Small tables with named rows and columns. After each table, cells are looked up by row and column.

gonaneb
         nanet   gevi  dofup
gokemel   2922  -7519    704
nilim     5643   5648  -1642
pefi      3286  -7930   1296
rumonam   3334  -8571   2520
san       5141   6406  -1795
dak      -4167  -6339   6361
nekavo   -2380   3806   9080
mede      6600   1769   3409

gokemel, gevi: -7519
nilim, dofup: -1642
rumonam, gevi: -8571
san, dofup: -1795
pefi, nanet: 3286
pefi, dofup: 1296
nekavo, gevi: 3806

kig =
fields: mun, roz
nenoz: [40, 67]
kelezef: [171, 115]
sif: [50, 49]
teribuv: [68, 60]
nirad: [42, 50]
kiz: [87, 128]
veno: [162, 111]
tipe: [154, 92]
rifupa: [33, 205]
memesik: [205, 143]
borab: [28, 158]
davu: [43, 213]

What is the roz of teribuv in kig? 60
What is the roz of nirad in kig? 50
What is the mun of kiz in kig? 87
What is the roz of kelezef in kig? 115
What is the roz of kiz in kig? 128
What is the mun of veno in kig? 162
What is the mun of memesik in kig? 205
What is the roz of memesik in kig? 143
What is the mun of borab in kig? 28
What is the mun of tipe in kig? 154
What is the mun of teribuv in kig? 68
What is the mun of nenoz in kig? 40
What is the roz of davu in kig? 213
What is the roz of borab in kig? 158
What is the mun of rifupa in kig? 33
What is the roz of tipe in kig? 92
What is the roz of rifupa in kig? 205
What is the roz of nenoz in kig? 67
Which row has the largest roz? davu

Table nipit
fields: puva, ratape, beseg, lav, mokenuz
tiveme: [7.4, 2.9, 4.2, 4.5, 4.7]
pezulot: [3.8, 3.3, 4.5, 7.0, 1.9]
zik: [5.8, 2.5, 3.8, 6.1, 2.9]
gege: [8.6, 5.7, 5.8, 3.0, 8.3]
dis: [4.8, 9.3, 8.7, 3.8, 8.0]
kito: [4.5, 7.7, 8.6, 2.9, 6.5]
zugu: [3.6, 8.7, 7.9, 5.6, 6.5]
fofas: [7.9, 5.7, 4.9, 5.1, 7.9]
nemib: [4.5, 7.6, 6.0, 7.1, 6.7]
mukiru: [7.5, 2.7, 3.3, 5.7, 4.9]
tegota: [6.6, 8.5, 7.2, 4.1, 9.3]

mukiru, puva -> 7.5
tegota, beseg -> 7.2
zugu, puva -> 3.6
dis, lav -> 3.8
tegota, puva -> 6.6
zugu, ratape -> 8.7
zik, lav -> 6.1
zik, puva -> 5.8
kito, ratape -> 7.7
pezulot, puva -> 3.8
zik, ratape -> 2.5
tiveme, ratape -> 2.9
tiveme, puva -> 7.4

san:
columns: fal, ludovin, ven, daguk
berafa: [95.779, 40.727, 7.339, 84.243]
pogurur: [32.106, 64.161, 77.910, 63.532]
suze: [90.926, 35.157, 0.040, 88.125]

suze, fal -> 90.926
berafa, fal -> 95.779
pogurur, daguk -> 63.532
suze, ludovin -> 35.157
pogurur, ludovin -> 64.161
berafa, ludovin -> 40.727
suze, ven -> 0.040
berafa, daguk -> 84.243
suze, daguk -> 88.125
berafa, ven -> 7.339
pogurur, ven -> 77.910
Which row has the largest fal? berafa

Table vibug
	lik	lan	girivar	bubekiz	sus	guf	nudat	zal	zemokun
bap	20	40	19	46	36	52	36	70	24
vebepe	21	32	28	32	29	50	36	75	23
zipesu	35	23	11	23	51	34	18	39	52
bik	6	43	48	53	8	23	15	66	16
zevena	21	36	14	45	37	48	30	63	38
nif	42	40	47	36	27	29	48	34	17
gan	39	62	7	55	67	24	26	24	40
dapip	62	12	55	11	32	66	66	15	53

zal of bap is 70
zal of bik is 66
bubekiz of bik is 53
bubekiz of zipesu is 23
zemokun of vebepe is 23
guf of bap is 52
lan of bap is 40
bubekiz of bap is 46
guf of gan is 24
lan of vebepe is 32
bubekiz of nif is 36
guf of nif is 29
nudat of zipesu is 18
bubekiz of vebepe is 32
Row with the largest sus: gan

dok
|  | segefod | mor | pibi |
|---|---|---|---|
| pural | -0.4 | -0.1 | 0.5 |
| mepef | -0.6 | -0.5 | 0.4 |
| miz | 0.0 | 0.3 | 0.7 |
| ragosot | 0.5 | 0.1 | -0.2 |

What is the segefod of miz in dok?
0.0
What is the pibi of pural in dok?
0.5
What is the mor of ragosot in dok?
0.1
What is the mor of pural in dok?
-0.1
What is the pibi of miz in dok?
0.7
What is the pibi of mepef in dok?
0.4
What is the segefod of ragosot in dok?
0.5
What is the segefod of mepef in dok?
-0.6
What is the mor of mepef in dok?
-0.5
What is the segefod of pural in dok?
-0.4
What is the pibi of ragosot in dok?
-0.2
What is the mor of miz in dok?
0.3
Row with the largest segefod: ragosot

